Below is a small trained network, with its code and all its weights. Each question gives an input and a class and asks what happens when units are switched off, that is, made to give their printed mean instead of their output.

import numpy as np


def w(rows, s, z=0):
    codes = np.array(rows[::2]) - 128.0
    scale = np.full(codes.shape[1], s)
    scale[-1] = z or s
    return codes * scale


def f(y):
    return y / 2 * (1 + np.tanh(0.7978845608 * (y + 0.044715 * y**3)))


def log_softmax(a):
    a = a - a.max(-1, keepdims=True)
    return a - np.log(np.exp(a).sum(-1, keepdims=True))


def net(x, mask):
    res = np.array(x, float).reshape(1, 7) / 4 @ E
    y = f(res @ A[0][:, :-1].T + A[0][:, -1])
    res = res + np.where(mask, y, B[0][:, -1]) @ B[0][:, :-1]
    return log_softmax(res[-1] @ U[:, :-1].T + U[:, -1])


A, B = {}, {}
E = w([
[130,5,23,140,123],'x0',
[36,81,163,152,151],'x1',
[112,82,186,84,1],'x2',
[150,113,12,137,111],'x3',
[121,129,146,105,145],'x4',
[81,152,95,217,63],'x5',
[161,140,128,227,104],'x6',
],0.0075)
A[0] = w([
[119,144,33,225,81,151],'N1',
[216,109,191,49,191,160],'N2',
[45,146,223,88,139,52],'N3',
[131,191,43,189,132,137],'N4',
[86,162,199,117,85,148],'N5',
[204,188,180,135,72,140],'N6',
[221,252,110,74,207,154],'N7',
[191,89,28,112,56,108],'N8',
[56,130,183,86,91,80],'N9',
[138,199,129,111,173,196],'N10',
[194,178,163,133,73,99],'N11',
[95,25,95,161,218,253],'N12',
[92,173,187,130,81,133],'N13',
[214,204,166,143,62,133],'N14',
[95,118,123,255,113,212],'N15',
[92,92,77,185,52,195],'N16',
],0.0081,0.0035)
B[0] = w([
[4,176,125,129,66,234],'N1',
[141,191,101,177,52,224],'N2',
[2,105,133,72,158,199],'N3',
[91,156,25,142,78,207],'N4',
[93,103,172,144,177,199],'N5',
[182,93,173,166,184,192],'N6',
[49,198,100,228,88,250],'N7',
[31,67,88,12,112,213],'N8',
[4,94,129,104,167,176],'N9',
[100,146,125,158,141,194],'N10',
[219,73,158,140,178,167],'N11',
[250,156,73,141,57,254],'N12',
[127,83,191,158,173,187],'N13',
[193,97,147,177,153,196],'N14',
[138,197,119,250,87,226],'N15',
[57,172,104,116,92,221],'N16',
],0.0076,0.0069)
U = w([
[123,81,89,46,125,47],'0',
[119,183,116,162,102,218],'1',
[68,102,180,118,162,4],'2',
[246,83,151,140,169,138],'3',
],0.013,0.0031)

Each question gives the input, the list of numbers given to net, and the class t.
The units are the neurons (one row each of A and B). Each row of codes is followed by its name. A weight is (code - 128) times the scale printed after its matrix; where a second scale follows, it is the last column's (A, B and U).
mask holds one flag per neuron, in row order. A switched-off neuron (its flag False) gives its mean, the last column of its row in B, instead of its output. The means were averaged over made-up inputs and are rounded, as every weight is.
A unit's drop is (log p(t) with every unit on - log p(t) with that unit switched off) / (log p(t) with every unit on - log p(t) with every unit switched off).
The circuit of an input: a set's keep is (log p(t) with only the set's units on - log p(t) with every unit switched off) / (log p(t) with every unit on - log p(t) with every unit switched off). Starting from the 12 units with the biggest drops (on a tie, the unit counted first), units are removed one at a time, each time the one whose removal leaves the highest keep (on an exact tie, the one counted first), for as long as the keep stays at least 0.8.
circuit, biggest first: the units of the circuit, biggest drop first
unit that matters most: the unit with the biggest drop
top k neurons: the k neurons with the biggest drops, biggest first
drop when u is switched off: that unit's drop, to one decimal
input [7,-6,3,0,0,1,5], class 0: circuit, biggest first : [N8]
input [-5,0,1,-2,4,-6,-1], class 2: top 2 neurons : [N12 N3]
input [-1,-6,6,1,-5,4,-2], class 0: circuit, biggest first : [N8 N7]
input [2,-3,-4,4,0,-1,-4], class 0: top 3 neurons : [N15 N8 N2]
input [4,8,-6,-4,0,-7,-4], class 3: circuit, biggest first : [N12 N1]
input [-7,-8,-1,-2,-6,-2,3], class 3: circuit, biggest first : [N11 N6]
input [-8,-6,7,-2,-3,0,-6], class 2: top 2 neurons : [N3 N9]
input [-2,-6,5,0,8,-7,-7], class 1: top 3 neurons : [N2 N7 N8]
input [7,0,8,-6,1,1,1], class 0: top 2 neurons : [N7 N1]
input [7,-1,2,-5,3,8,-5], class 0: top 2 neurons : [N7 N2]
input [-1,-8,2,-1,8,4,-3], class 3: drop when N1 is switched off : 0.1
input [5,-6,-7,-4,8,-5,-7], class 1: drop when N7 is switched off : 0.3
input [-6,-6,6,4,6,1,6], class 3: drop when N16 is switched off : 0.0
input [5,-7,-1,6,6,5,-3], class 0: drop when N8 is switched off : 0.7
input [-5,-2,3,3,1,-1,-1], class 3: unit that matters most : N1
